[[106 145 115 128]
 [107 144 113 129]
 [107 145 114 124]
 [107 146 115 123]]
=>
[[106 145]
 [107 144]
 [107 145]]

[[123 157 109 123]
 [114 144 102 118]
 [121 149 121 106]]
=>
[[123 157]
 [114 144]
 [121 149]]

[[122 131 123]
 [122 117 145]
 [ 99 118 120]]
=>
[[122 131]
 [122 117]
 [ 99 118]]

[[119 148 129]
 [113 119 137]
 [125 126 113]
 [144 155 113]
 [144 140 105]]
=>
[[119 148]
 [113 119]
 [125 126]]

[[112 135 106 146 122]
 [140 114 148 103 142]
 [131 134 140 104 125]
 [136 135 142 139 136]
 [134 151 117 135 127]]
=>
[[112 135]
 [140 114]
 [131 134]]

[[116 113 153]
 [132 158 115]
 [152 151 101]
 [157 151 108]]
=>
[[116 113]
 [132 158]
 [152 151]]

[[119 138 113 143 115]
 [ 98 124 102 147  99]
 [156 158 144 158  98]]
=>
[[119 138]
 [ 98 124]
 [156 158]]
---
[[133 140 137 139 140]
 [123 114 154 114 118]
 [125 127 139 127 121]
 [124 130 122 128 125]
 [139 142 143 138 146]]
=>
[133 114 139 128 146]

[[130 131 139 127]
 [130 106 145 115]
 [127 119 154 119]
 [128 109  98 112]
 [131 145 154 117]]
=>
[130 106 154 112]

[[128 133 105 113]
 [145 134 123 125]
 [136 128 125 135]
 [121 120 137 143]
 [125 135 141 124]]
=>
[128 134 125 143]

[[126 128 121 138 131]
 [112 100 147 137 112]
 [122 125 134 115 134]
 [128 126 126 128 129]]
=>
[126 100 134 128]

[[116 125 136 124]
 [149 138 143 157]]
=>
[116 138]

[[113 125 137 118]
 [114 125 118 149]
 [145 122 116 142]
 [131 115 128 141]]
=>
[113 125 116 141]

[[111 102 127 133]
 [145 124 150 130]
 [136 131 133 142]
 [143 135 133 129]]
=>
[111 124 133 129]
---
[[119 127 114]
 [120 137 106]
 [143 118 143]]
=>
[[119 127]
 [120 137]
 [143 118]]

[[120 122 157 111 119]
 [124 131 115 144 139]
 [137 144 122 144 131]
 [133 130 125 133 138]
 [135 138 133 134 128]]
=>
[[120 122]
 [124 131]
 [137 144]]

[[151 127 135 106 128]
 [128 129 128 100 134]
 [118 130 132 132 128]
 [122 131 146 118 130]]
=>
[[151 127]
 [128 129]
 [118 130]]

[[103 128]
 [152 132]
 [152 130]
 [125 125]]
=>
[[103 128]
 [152 132]
 [152 130]]

[[141 115]
 [123 113]
 [112 111]
 [107 112]]
=>
[[141 115]
 [123 113]
 [112 111]]

[[145 104 109]
 [143 145 112]
 [131 131 107]
 [127 110 105]
 [134 108 119]]
=>
[[145 104]
 [143 145]
 [131 131]]

[[116 126 128 127 142]
 [112 121 127 142 141]
 [109 149 131 123 144]
 [140 126 128 123 116]]
=>
[[116 126]
 [112 121]
 [109 149]]
---
[[134 125 133 107]
 [119 134 142 124]
 [117 130 143 127]
 [128 155 118 131]]
=>
[[125 133]
 [134 142]]

[[133 132 136]
 [134 131 123]
 [120 145 110]
 [139 143 157]
 [144 116 146]]
=>
[[132 136]
 [131 123]]

[[108 148 156 128 110]
 [133 107 139 147 118]]
=>
[[148 156]
 [107 139]]

[[142 121 139 101 109]
 [145 102 123 119 116]]
=>
[[121 139]
 [102 123]]

[[133 131 127 116]
 [121 121 123 134]
 [130 145 136 127]
 [151 118 113 131]
 [117 114 141 128]]
=>
[[131 127]
 [121 123]]

[[125 124 130]
 [103 113 112]
 [129 124 140]
 [127 124 111]]
=>
[[124 130]
 [113 112]]
